Here is a tiny trained network, its code and every weight. The questions are about switching its units off for an input and a class, where a switched-off unit gives its printed mean instead of its output.

import numpy as np


def w(rows, s, z=0):
    codes = np.array(rows[::2]) - 128.0
    scale = np.full(codes.shape[1], s)
    scale[-1] = z or s
    return codes * scale


def f(y):
    return y / 2 * (1 + np.tanh(0.7978845608 * (y + 0.044715 * y**3)))


def log_softmax(a):
    a = a - a.max(-1, keepdims=True)
    return a - np.log(np.exp(a).sum(-1, keepdims=True))


def net(x, mask):
    res = np.array(x, float).reshape(1, 3) / 4 @ E
    y = f(res @ A[0][:, :-1].T + A[0][:, -1])
    res = res + np.where(mask, y, B[0][:, -1]) @ B[0][:, :-1]
    return log_softmax(res[-1] @ U[:, :-1].T + U[:, -1])


A, B = {}, {}
E = w([
[130,147,146,209,72,104],'x0',
[68,151,80,142,120,131],'x1',
[102,5,130,120,112,99],'x2',
],0.022)
A[0] = w([
[116,182,137,186,33,72,10],'N0',
[79,6,71,120,105,112,68],'N1',
[143,83,181,177,71,47,121],'N2',
[115,165,90,106,136,188,130],'N3',
[175,201,175,138,130,122,209],'N4',
[253,130,190,66,123,117,176],'N5',
[188,213,188,160,127,204,21],'N6',
[81,104,24,183,95,125,209],'N7',
[104,173,59,113,156,157,157],'N8',
[135,132,101,128,136,109,116],'N9',
[108,145,84,133,133,161,149],'N10',
[144,60,199,207,97,65,115],'N11',
[110,169,121,254,38,116,188],'N12',
[62,183,81,113,197,129,162],'N13',
[135,192,117,142,167,177,199],'N14',
],0.0098,0.011)
B[0] = w([
[114,248,29,135,211,199,176],'N0',
[66,226,99,87,167,126,231],'N1',
[168,81,186,157,129,122,203],'N2',
[154,119,141,183,126,141,163],'N3',
[162,156,86,105,206,168,204],'N4',
[58,152,84,55,148,115,200],'N5',
[76,131,166,50,80,60,178],'N6',
[147,200,85,148,160,165,217],'N7',
[160,94,150,152,83,147,180],'N8',
[120,133,128,122,113,143,126],'N9',
[137,117,123,161,91,119,155],'N10',
[162,70,179,149,69,155,212],'N11',
[65,137,145,71,114,50,250],'N12',
[142,84,167,169,131,121,189],'N13',
[168,104,134,147,138,160,200],'N14',
],0.011,0.019)
U = w([
[129,136,30,122,219,232,46],'0',
[33,101,127,49,93,31,178],'1',
[227,42,186,248,44,165,254],'2',
],0.011,0.0015)

Each question gives the input, the list of numbers given to net, and the class t.
The units are the neurons (one row each of A and B). Each row of codes is followed by its name. A weight is (code - 128) times the scale printed after its matrix; where a second scale follows, it is the last column's (A, B and U).
mask holds one flag per neuron, in row order. A switched-off neuron (its flag False) gives its mean, the last column of its row in B, instead of its output. The means were averaged over made-up inputs and are rounded, as every weight is.
A unit's drop is (log p(t) with every unit on - log p(t) with that unit switched off) / (log p(t) with every unit on - log p(t) with every unit switched off).
The circuit of an input: a set's keep is (log p(t) with only the set's units on - log p(t) with every unit switched off) / (log p(t) with every unit on - log p(t) with every unit switched off). Starting from the 12 units with the biggest drops (on a tie, the unit counted first), units are removed one at a time, each time the one whose removal leaves the highest keep (on an exact tie, the one counted first), for as long as the keep stays at least 0.8.
circuit, biggest first: the units of the circuit, biggest drop first
unit that matters most: the unit with the biggest drop
k most important neurons: the k neurons with the biggest drops, biggest first
drop of u: that unit's drop, to one decimal
input [0,5,4], class 0: unit that matters most -> N7
input [-6,1,5], class 0: 4 most important neurons -> [N12 N6 N5 N11]
input [-4,1,-1], class 2: circuit, biggest first -> [N1 N0 N12]
input [6,-5,-4], class 1: 2 most important neurons -> [N6 N12]
input [0,5,-2], class 2: circuit, biggest first -> [N1 N5]
input [0,6,8], class 0: 2 most important neurons -> [N7 N12]
input [1,0,-6], class 1: 3 most important neurons -> [N6 N7 N0]
input [0,3,4], class 0: 4 most important neurons -> [N12 N6 N7 N5]
input [0,8,4], class 0: 2 most important neurons -> [N7 N6]
input [7,-6,-4], class 1: 2 most important neurons -> [N6 N12]
input [2,-4,-8], class 1: 2 most important neurons -> [N6 N7]
input [-8,-3,2], class 1: 3 most important neurons -> [N4 N7 N0]
input [5,0,8], class 2: 3 most important neurons -> [N11 N2 N5]
input [8,5,-2], class 0: 2 most important neurons -> [N0 N7]
input [2,-8,-8], class 1: circuit, biggest first -> [N6]
input [1,-1,-8], class 1: drop of N6 -> 2.4
input [-2,1,7], class 0: drop of N12 -> 1.6
input [0,3,-5], class 2: drop of N8 -> 0.1
